Each row has a name. After each piece below comes the name of the row it's from, unless a question asks for something else. Each question is about the rows just above it. Places in a row count from 0.

[151 203 151 139 151 133  72] -> (147)
[171 123 134 147  98 157  81] -> (118)
[141  91 152 140 114 123 123] -> (120)
[168 223 103 117 120 171  96] -> (38)
[ 91  91 140 140 127 123 202] -> (125)
[141 140 140 123 123 123 123] -> (209)
Places of [140] in row (125): -> 2 3
Every place of [140] in (209): -> 1 2
At which places does (209) hold [123]? -> 3 4 5 6
Where in the named rows is [147]? -> (118), 3
find: [171 123 134] -> (118)
Places of [203] in row (147): -> 1

[145 115 116 202 101  99 105 141  35 113 170 143 141 128 119 122 152 112
 131 108 117 173 152 101 135 135 126  65 171 122  58 141 136 125 120 104
 124  79  64 151 190 130 136 131 144 140 154 140 119 147 129 185 103 122] : (120)
[ 59 154 110  95 154  73 135 109 102 134 143 126 117 174 128 102 120  87
 111 145 155 148 185 173 138 129  81 137 114 165 127 135 134 127 133 121
 115 121 137 109 103 124 144 124 132 134 125  85 115 115 114 118 133  91] : (218)
[110 124 132 120 140 128 157 114 159 126 116 112  95  98 128 113 130 124
 143 110 102 175 173 169 117 102 126 171 141 114 120  65 136 122 125 119
 152 114 191 145 163 123 194 163 192 159 137 133 132 116 152 118  98  99] : (118)
[147 104 123 125 115  70 136 123 200 130 154 119 139 129 140 119 138 126
 179  97 124  86 135 203 109 127 162 119 129 118 131 125 131 114 158 119
 153  95 168 138 128  99 106 165 140 132 133  59 127 150  86 150 129 125] : (125)
[103 140 123 145 137 175 114 137 125 103 127 116 133 130 129 136  97 113
 112 126 102 113 121 228 112 134 178 120 112 107 118 121 137 125 122  98
  96 120 130 104 139 147  60 137  98 119  97 122 132 126 147 112 110 114] : (150)
[118 120 108 158 128 115 121 130  79 115  84 148 119 120 131 162 148 179
 124 162  97 109 126 129 127 135 119  86 203 168 116 152 137 132 142 121
 142 107 180 125  93 116 124 123 184 124 148 112 128 105 167 125 107 159] : (38)
Which row holds [126 171 141 114 120  65 136 122 125]? -> (118)
Which row holds [122  98  96 120 130 104 139 147  60 137]? -> (150)
[192] is at row and place -> (118), 44
find: [110 124 132 120 140 128 157 114 159 126 116 112  95  98 128 113 130 124
 143 110 102 175 173 169 117 102 126 171 141 114 120  65 136 122 125 119
 152 114 191 145 163 123 194 163 192 159 137 133 132 116 152 118  98  99] -> (118)
[179 124 162  97 109 126 129 127 135 119  86 203] is in which row? -> (38)

[143 131 127 126 135 128 135 122 131 139 129 125 161 104 173 100 125 124
 124 128 119 133 127 111 131 133 130 125 125 144 141 131 127 136 123 137
 121] : (118)
[ 49 173 159 103  81 108  54 107  64  53 178 107 100 173 161 104 170  94
 170 173 195  78 188 153 135  76 167 117 126  63 131  85 179  68 188  56
 182] : (125)
[135 130 128 129 130 124 134 127 132 135 127 127 128 130 130 124 126 129
 127 133 124 132 123 124 129 130 129 129 130 133 133 127 129 134 126 134
 124] : (209)
Where in the named rows is [103]? -> (125), 3
Where do [100 173 161 104] appear? -> (125)

[131 133 133 133 133 131] : (147)
[122 133 160 113 121 126] : (209)
[ 56 161 134 142 135 125] : (56)
[188 205 186 161 121 149] : (150)
[102  93 144  87 111 114] : (120)
[167 114 122 140 129 151] : (118)
[108 118 153 132 112 174] : (125)
[108 118 153 132 120 115] : (218)
At which places does (147) hold [133]? -> 1 2 3 4
find: [ 56 161 134 142] -> (56)
Row and place of [112] in the named rows: -> (125), 4
Row and place of [115] in the named rows: -> (218), 5

[ 98  58  66  94  96  75 114  80  68] -> (120)
[124 164 178 150 179 130 125 169 158] -> (97)
[151 223 175 151 147 146 163 184 163] -> (147)
[105  35  94  42  83  85 106  77  59] -> (94)
[112  66  94  58  89 125 106  80  73] -> (150)
[135  51 100  78  89 125 115  77 109] -> (218)
[151 219 167 162 167 167 155 167 163] -> (38)
[ 98  77 123  55  96  75 114 111  68] -> (26)
[151 192 175 151 147 146 163 184 163] -> (209)
find: [151 223 175 151 147 146 163 184] -> (147)
find: [135  51 100  78  89 125 115  77 109] -> (218)
[66 94 58] is in which row? -> (150)
[124] is at row and place -> (97), 0
Places of [167] in row (38): -> 2 4 5 7

[125 173 190 146 104] : (38)
[176  93 113  50 193] : (120)
[202  43  54  36 228] : (118)
[43] is at row and place -> (118), 1
Where in the named rows is [176]? -> (120), 0

[176  77 176  85 112 117  98 123 157 175  77  84 122  77 131 143  91 113
 114 158] -> (209)
[168 133 111  80 122 103 128 145 125 157 112 125 150 112 110 101 164 137
  98 109] -> (56)
[125 145 108  80 139 148 135 130 122 103 124 135 159 171 139 122 119 157
 114 105] -> (26)
[168 133 111  80 112 109 104 142 144 123 117 108 109 110  98 112 164 101
 150 137] -> (38)
At which places does (26) hold [130]? -> 7
find: [150 112 110 101 164 137  98 109] -> (56)
Where do [175  77] appear? -> (209)
Which row holds [139 148]? -> (26)
Every place of [176] in (209): -> 0 2
The row with [168 133 111  80 112 109 104 142 144 123 117 108 109 110  98 112 164 101
 150 137] is -> (38)

[183  89 177 172] -> (209)
[184 142 183 181] -> (218)
[179  93 194 193] -> (97)
[ 71 154  69  98] -> (56)
[194 101 202 193] -> (94)
[141  58 134 129] -> (120)
[155 133 142 155] -> (118)
[ 59 182 156  58] -> (38)
Every place of [142] in (118): -> 2
At which places does (38) hold [182]? -> 1
find: [177 172] -> (209)
Where in the named rows is [179]? -> (97), 0
At which places does (118) hold [155]? -> 0 3
Row and place of [141] in the named rows: -> (120), 0
find: [142 183 181] -> (218)

[156 145  95 177 156 180 130 140  61  93 167 129  53 135 173 173  78 122
 198 163  99  93  64 167 173 110 112 131  99 166  88  56 128 100 121 114
 117 135  80 127 123  83 118  96 142  97 111 182 140 156 162 145  90 140
 133 107 166 158 112 132] = (94)
[ 86 159 127  54 157 176 152 135  66  84 154 127 118 150 152 167  67 116
 157 163  99 115  54 166 155 117 101 151 119 166  81  74 184  73 117 118
 105 138  88 121 130  73 120  93  99 119  84 165 132 149  54 162  99 155
 126 119 126 172 111 141] = (56)
[135 175 173  78 122 179 151 135  66  86 156 127 117 147 154 167  67  83
 160 163  99 115  55 166 155 118 103 147 120 165  80  72 183  73 119 115
 106 135  87 122 130  73 119  94 101 105  87 168 132 151 158 162  55 155
 127 118 128 170 114 141] = (218)
Which row holds [135 173 173  78 122]? -> (94)
The row with [93 99] is -> (56)
find: [ 86 159 127  54 157 176 152 135  66  84 154 127 118 150 152 167  67 116
 157 163  99 115  54 166 155 117 101 151 119 166  81  74 184  73 117 118
 105 138  88 121 130  73 120  93  99 119  84 165 132 149  54 162  99 155
 126 119 126 172 111 141] -> (56)
Places of [54] in row (56): -> 3 22 50
The row with [138  88 121 130  73 120] is -> (56)
Every place of [84] in (56): -> 9 46
find: [ 86 156 127 117] -> (218)

[182 182 197  79  80  80]  (218)
[189 102  79  79  80 182]  (38)
[ 91 102 197  78  80 182]  (147)
Where in the named rows is [78]? -> (147), 3
At which places does (218) hold [80]? -> 4 5
find: [ 91 102 197  78  80 182] -> (147)
[91] is at row and place -> (147), 0

[ 51 108 151 108 167] = (118)
[142  96 208 161 132] = (56)
[ 95  95 109 109  95] = (38)
Every place of [95] in (38): -> 0 1 4
[151] is at row and place -> (118), 2

[134 112  68 155 138 125 160 106 137  88 112] : (97)
[120 139  99  92 143 130 101 150 144 147 139] : (209)
[130  92 150 101 139 120  99 143 137  88 112] : (26)
[120 139  99  92 143 130 101 150] is in which row? -> (209)
Row and place of [106] in the named rows: -> (97), 7

[109 154 111 115 186 117  59] : (147)
[ 58 183  58  94 183 183  58] : (94)
[105 105  81  81 105 107 105] : (125)
[ 82  68 121 115 107 142 203] : (38)
[ 63  92 131 102 128 149 195] : (118)
[140 123 158 105 168 125  56] : (120)
[126 157  84 105 139 116 191] : (26)
[139 126 149 144 110 129  49] : (209)
[ 95 128 135  94 123  59 191] : (150)
Every place of [105] in (125): -> 0 1 4 6
Where in the named rows is [144]? -> (209), 3
Every place of [58] in (94): -> 0 2 6

[124  82 126 126 135 127 134 124 146 129 126 141 129 127 131 122 128 137
 126 130 146 130 126 124 127 100 134 122] = (56)
[131  73 132 112 130 136 132 124 127 129 149 144 130 130 134 127 123 131
 115 113 101 124 109 144 126 149 136 132] = (38)
[126 117 134 127 127 135 134 109 147 128 142 122 130 126 141 116 120 132
 127 107 152 132 138 136 143 149 143 130] = (97)
[132 153 124 145 127 133 136 134 152 120 112 131 123 124 109 135 129 120
 140 139 112 134 122 119 136 122 123 126] = (209)
[108  37 134 109 120 119 127 122 120 129 106 128 130 128 137 128 141 125
 112 105 134 137  95 112 127 134 131 141] = (120)
[101] is at row and place -> (38), 20
find: [128 130 128 137] -> (120)
[136 134 152 120 112 131 123 124] is in which row? -> (209)
Every place of [131] in (56): -> 14
Row and place of [145] in the named rows: -> (209), 3
Where do [105 134 137  95 112 127 134 131] appear? -> (120)

[139 139  63  79 139 201]  (56)
[139 188 139  66  58  66]  (209)
[206 206  54 205  89  65]  (147)
[206 205  49  62  89 202]  (97)
[139 213  63  66  58 207]  (218)
[188 206  63  76  71 197]  (118)
[139 213  63  66  58 171]  (125)
[158 156 102  50  54 161]  (150)
The row with [139 188 139] is -> (209)
Places of [139] in row (56): -> 0 1 4
Every place of [65] in (147): -> 5
Row and place of [50] in the named rows: -> (150), 3
Where do [139 188 139  66  58  66] appear? -> (209)
find: [158 156 102  50  54] -> (150)
Every place of [66] in (209): -> 3 5

[ 37 197  98  43 141  70 172 202 208 122  32  56  86 105  69 189 171 124
  54 184 220 173 222 143  39 145 172  56  51  33 201 154  70 112  56 147
 127 173  70 154 127 213  56 135 161 119 110  70 181 198  88  75  85 181
 170] = (56)
[213  77  55  80 179  85  97 166 155 121  59  43 109 117 205 172  76  52
 213 160  43 220 214 196 181  95 102 177 126 143 148 104 119 139 111  47
 143 179  46 196 151  81 160  81  97  41 171  52  91  68 135 196 196  95
 176] = (150)
[ 37  71  98  43  69  70 172 202 208 122  32 183  86 105  69 189 171 124
  54 184 220 173 222 143  39 145 172  56  51  33 201 154  70 112  56 147
 127 173 163 154 127 213  34 135 161 119 110  70 181 198  88  75  85 215
 221] = (94)
[179  85  97 166 155 121  59  43 109 117 205] is in which row? -> (150)
At which places does (150) hold [196]? -> 23 39 51 52
At which places does (56) hold [70]? -> 5 32 38 47
Row and place of [166] in the named rows: -> (150), 7
find: [ 41 171] -> (150)

[135 136 217 217 217 217] : (209)
[129 123 114 110 120 130] : (120)
[139 119 136 135 122 122] : (97)
find: [123 114 110] -> (120)
Row and place of [114] in the named rows: -> (120), 2
The row with [119 136 135 122] is -> (97)
Places of [217] in row (209): -> 2 3 4 5
Where in the named rows is [123]? -> (120), 1

[127 142  97 152 169 206  85  95 139 101 125 111  89 141 125 100 142 207
 112 162 143 127 142 108 120 115 144 112 103 135 179  91 178  74 138 177
  84 127 151  83 112 128 131 126 108  78 107 130 166  51 127  69 108] : (147)
[137 142 141  81 149 121 118 117 164 128 125 133 139  94 152 125 102 167
 112 136 130 117  98  99 139 180 144  91 103 175 100 109 117  91 138 157
  97 154 119 157 145 142 131 137 132 124 129 171 124 159 191 108 152] : (118)
[ 95 139 101 123 111  89 141 125 100 142 117 111  89 141 125 100 142 117
 112 162 143 127 142 108 120 126 144 112 103 155 179  91 178  74 138 177
 125 127 151  83 112 128 131 126 108  78 107 107 166  51 127  69 108] : (209)
[125 134 139 152 169 206  85  95 139 101 125 111  89 141 125 100 142 117
 112 162 143 127 142 108 120 115 144  95 103 155 179  91 178  74 138 177
  84 127 151 101  95 171 155 126 144  93 150 110 135 123 170 206  43] : (97)
Places of [206] in row (97): -> 5 51
Which row holds [125 134 139 152 169 206  85  95 139 101 125 111  89 141 125 100 142 117
 112 162 143 127 142 108 120 115 144  95 103 155 179  91 178  74 138 177
  84 127 151 101  95 171 155 126 144  93 150 110 135 123 170 206  43]? -> (97)
find: [ 95 139 101 125 111  89 141 125 100 142 207] -> (147)
At which places does (209) hold [126]? -> 25 43
find: [125 133 139] -> (118)

[124 124 124 115 174  97 145 187 151 100 151 114 109 154] : (125)
[ 95 142  83 102 111 121 123 172  88 157 134  93 183 111] : (94)
[157 106 173 119 125  93 165 156 112 146 163  85  99 126] : (120)
[158 158  86  89 171 173 135  95 110 158  97  94  72 160] : (97)
[125 103  85  57  90 119 143 115 136 152 175 161 136 187] : (218)
[ 66  85 118 175 124 175 120  77 142 170 150 113 151 171] : (56)
[101 147 171  99 115 122 177  88 172  96 125  88 148 153] : (38)
[ 90 131  68 149 149  44 156 123 172 124  93 142 123 151] : (147)
[102] is at row and place -> (94), 3
At which places does (125) hold [124]? -> 0 1 2
Where do [ 93 165 156 112 146 163  85  99 126] appear? -> (120)
Places of [125] in row (38): -> 10
find: [124  93 142 123] -> (147)
[145] is at row and place -> (125), 6

[205 181  89 108 147 183  98  66 138 127 129  50 146 150 146 125 102 160
 149 164  99 107 116 126  86 122 181 185 158 133 178  94 134 170 181  73
  99  98 191 117 172 100 134 124 149 166 155 118 113 117 120 169  88 171
 122 133] -> (120)
[153 142 178 117 163 111 111 178 135 142 131 177 141 160 176  72 138 169
  94 121 111 113  68 141 130 157 162 113 206 117 129  85 212 116 167 191
  98 124  73 172 134 100 117 117  98  56 144 138 192 134 105 105 158 169
 150  97] -> (218)
[114 206 117 129  85 212 113 167 191  98 137 136 191 150 176  65 123 173
 104 119 112 133 101 151 134 183 143 106 214 138 104 104 179 108 187 203
  85 121  94 154 131  96 120 120  90  58 142 152 158 150 131 107 162 140
 171  91] -> (150)
Places of [178] in row (218): -> 2 7
find: [191  98 124  73 172 134 100 117 117] -> (218)
At which places does (218) hold [98]? -> 36 44
The row with [113 206 117 129  85 212 116 167 191  98] is -> (218)
find: [178  94 134 170 181  73  99  98 191 117 172 100] -> (120)
Every place of [107] in (120): -> 21

[ 83 138  90 182 162  58 103 165 113  96 190 156 119 171  95  77 150 105
 110  82 113 179 149 114 150 103 201 164  94 111 143 115 166 148  78 181
 173 160 142 130 132 145 131 155 164]  (218)
[ 86 138 190 179 120 111  49 170 139 127 115 148 137 113 175 132 124 140
 113 139  41 109 173  93 139  65 220 139  86 121 139 140 158 162  53 109
 130 125 149 132 124 142 138 140 173]  (94)
[ 86 138 109 179 120 111  49 170  88 127 115 156 119 113 175 132 124 108
 113 139  41 109 173  93 150  65 220 139 176 121 148 118 158 162  53 109
 130 125 149 132 124 142 138 140 173]  (118)
Row and place of [114] in the named rows: -> (218), 23
Which row holds [110  82 113 179 149 114 150 103]? -> (218)
Where in the named rows is [110]? -> (218), 18
Every place of [121] in (94): -> 29
At which places does (94) hold [139]? -> 8 19 24 27 30

[ 40 156 174 157 125 130 161  82 110 139] : (209)
[114  61 162 150 146 152 125 201 156 168] : (94)
[193  89 102 160 112 102 157 102 151 157] : (125)
[135 185 125 146 201 162 157 168 150 152] : (38)
Row and place of [161] in the named rows: -> (209), 6
[162 150 146 152 125 201 156 168] is in which row? -> (94)
find: [157 168] -> (38)
find: [185 125 146 201 162 157] -> (38)
Every place of [157] in (125): -> 6 9
Which row holds [156 174 157 125 130 161  82 110 139]? -> (209)

[150 201  99 151  89 169 116 156  90 169 157 106 127 148 101  93 125 192
 154] : (120)
[152 132 126 178 112  78 119 119 135 160 111  31  92 136  64 128 110 163
 113] : (94)
[126 122 163 195 118 219 128  97 114 113 127 118 161 108 182 183 142 119
 147] : (38)
[101 156 131  75 118 174  94 200 138  98 126 155 123  87  78 191 138 121
  92] : (97)
[97] is at row and place -> (38), 7
Where in the named rows is [195]? -> (38), 3

[ 62 129  85 102 147 213]  (209)
[ 93  89  92  92 212 213]  (38)
[ 93  89  92 132 136 213]  (218)
[101 160 123  98 130 213]  (118)
[ 62 129  85 114 155 213]  (120)
Every place of [92] in (38): -> 2 3
At which places does (209) hold [129]? -> 1
Where do [ 93  89  92 132 136 213] appear? -> (218)
The row with [ 92 132 136] is -> (218)
Row and place of [123] in the named rows: -> (118), 2

